Below are the code and all the weights of a small trained network. Each question names an input and a target symbol and asks about switching units off, where a switched-off unit gives its printed mean instead of its output.

import numpy as np


def w(rows, s, z=0):
    codes = np.array(rows[::2]) - 128.0
    scale = np.full(codes.shape[1], s)
    scale[-1] = z or s
    return codes * scale


def norm(h):
    return h / np.sqrt((h * h).mean(-1, keepdims=True) + 1e-5)


def f(y):
    return np.maximum(y, 0)


def softmax(a):
    e = np.exp(a - a.max(-1, keepdims=True))
    return e / e.sum(-1, keepdims=True)


def log_softmax(a):
    a = a - a.max(-1, keepdims=True)
    return a - np.log(np.exp(a).sum(-1, keepdims=True))


def net(x, mask):
    ids = ['Θβεημσ'.index(c) for c in x.split()]
    T = len(ids)
    res = E[ids] + P[:T]
    r = norm(res)
    for j in range(2):
        rows = slice(3 * j, 3 * j + 3)
        q, k, v = (r @ M[0][rows].T for M in (Q, K, V))
        z = softmax(np.where(np.tri(T) > 0, q @ k.T / 3**0.5, -1e9)) @ v
        o = O[0][rows]
        res = res + np.where(mask[j], z, o[:, -1]) @ o[:, :-1]
    y = f(norm(res) @ A[0][:, :-1].T + A[0][:, -1])
    res = res + np.where(mask[2:6], y, B[0][:, -1]) @ B[0][:, :-1]
    return log_softmax(norm(res)[-1] @ U[:, :-1].T + U[:, -1])


Q, K, V, O, A, B = {}, {}, {}, {}, {}, {}
E = w([
[144,195,203,204,102,158,207,155],'Θ',
[178,118,62,47,94,175,161,137],'β',
[190,135,171,119,108,228,64,124],'ε',
[75,63,192,116,1,232,132,85],'η',
[166,211,94,125,130,60,114,201],'μ',
[108,112,195,93,158,75,114,116],'σ',
],0.016)
P = w([
[88,87,85,166,141,81,97,67],'0',
[137,187,226,185,114,229,41,188],'1',
[233,151,203,36,149,207,148,249],'2',
[219,152,185,88,145,194,98,253],'3',
[191,214,215,213,63,183,59,173],'4',
[111,187,88,152,115,74,180,200],'5',
],0.0072)
Q[0] = w([
[178,81,124,125,78,40,98,122],'h1',
[156,93,130,82,121,74,20,53],'h1',
[80,85,17,152,223,49,197,69],'h1',
[132,92,31,151,129,90,146,92],'h2',
[245,199,138,159,102,254,157,190],'h2',
[84,148,53,148,122,44,173,51],'h2',
],0.0073)
K[0] = w([
[196,54,80,94,57,162,206,152],'h1',
[169,143,55,7,229,207,130,109],'h1',
[88,152,186,81,189,249,122,254],'h1',
[122,155,230,40,195,137,61,197],'h2',
[112,112,66,69,99,39,77,60],'h2',
[176,134,157,148,119,152,201,177],'h2',
],0.0056)
V[0] = w([
[72,121,200,145,160,164,81,118],'h1',
[190,154,97,90,142,244,123,103],'h1',
[48,113,111,217,55,94,173,115],'h1',
[163,146,133,127,170,133,192,174],'h2',
[81,157,164,170,114,178,120,152],'h2',
[27,80,130,73,119,161,175,153],'h2',
],0.011)
O[0] = w([
[140,24,73,254,136,143,92,114,136],'h1',
[105,116,66,164,69,149,212,100,252],'h1',
[204,92,101,104,96,66,107,65,108],'h1',
[148,165,124,119,97,44,127,190,26],'h2',
[91,100,125,112,165,58,122,23,102],'h2',
[201,171,43,52,53,156,99,91,42],'h2',
],0.0073,0.0024)
A[0] = w([
[158,188,96,72,103,113,32,194,83],'n1',
[124,190,47,154,95,31,62,217,167],'n2',
[175,186,60,130,128,2,136,188,6],'n3',
[126,144,45,120,29,9,149,110,216],'n4',
],0.0058,0.0022)
B[0] = w([
[12,117,94,156,110,111,157,155,252],'n1',
[99,118,155,95,127,216,188,96,228],'n2',
[68,132,165,233,172,197,167,119,203],'n3',
[154,196,135,108,57,127,121,93,239],'n4',
],0.011,0.0028)
U = w([
[43,93,85,209,172,199,212,77,4],'Θ',
[105,133,73,84,68,157,78,22,138],'β',
[144,104,122,146,135,149,46,155,204],'ε',
[127,204,60,51,2,124,159,182,53],'η',
[194,176,145,211,85,68,121,116,226],'μ',
[43,164,180,97,132,73,124,146,152],'σ',
],0.0065,0.0027)

Each question gives the input, a string of symbols that net reads in full, and the target symbol t.
The units are the heads (3 rows each of Q, K, V and O) and the neurons (one row each of A and B). Each row of codes is followed by its name. A weight is (code - 128) times the scale printed after its matrix; where a second scale follows, it is the last column's (O, A, B and U).
mask holds one flag per unit, heads first, then neurons. A switched-off unit (its flag False) gives its mean, the last column of its rows in O or B, instead of its output. The means were averaged over made-up inputs and are rounded, as every weight is.
A unit's drop is (log p(t) with every unit on - log p(t) with that unit switched off) / (log p(t) with every unit on - log p(t) with every unit switched off).
The circuit of an input: a set's keep is (log p(t) with only the set's units on - log p(t) with every unit switched off) / (log p(t) with every unit on - log p(t) with every unit switched off). Starting from all 6 units, units are removed one at a time, each time the one whose removal leaves the highest keep (on an exact tie, the one counted first), for as long as the keep stays at least 0.8.
circuit, biggest first: the units of the circuit, biggest drop first
unit that matters most: the unit with the biggest drop
top k neurons: the k neurons with the biggest drops, biggest first
heads that matter: for each layer, one digit per head in row order, 1 if its drop is at least 0.15 and else 0, layers parted by /
drop when u is switched off: that unit's drop, to one decimal
input ε β μ β, target Θ: circuit, biggest first : (h1)
input ε β η σ, target Θ: heads that matter : 10
input η σ μ β, target β: heads that matter : 11
input ε η β ε μ, target Θ: circuit, biggest first : (n2; n3)
input η ε β η β, target β: heads that matter : 01
input η η σ, target β: heads that matter : 01
input β η σ, target η: heads that matter : 01
input ε Θ Θ β, target Θ: circuit, biggest first : (h1; h2)
input μ μ μ, target σ: heads that matter : 10
input Θ η Θ η η σ, target μ: heads that matter : 10
input β σ ε, target η: heads that matter : 11
input σ Θ σ Θ, target ε: heads that matter : 10
input Θ ε β β β μ, target Θ: top 2 neurons : (n3; n2)
input η β η Θ, target β: unit that matters most : h2
input σ β β, target ε: drop when h1 is switched off : 0.9
input η β η ε ε, target β: drop when h2 is switched off : 0.9
input μ η ε ε β, target σ: drop when h1 is switched off : 0.5
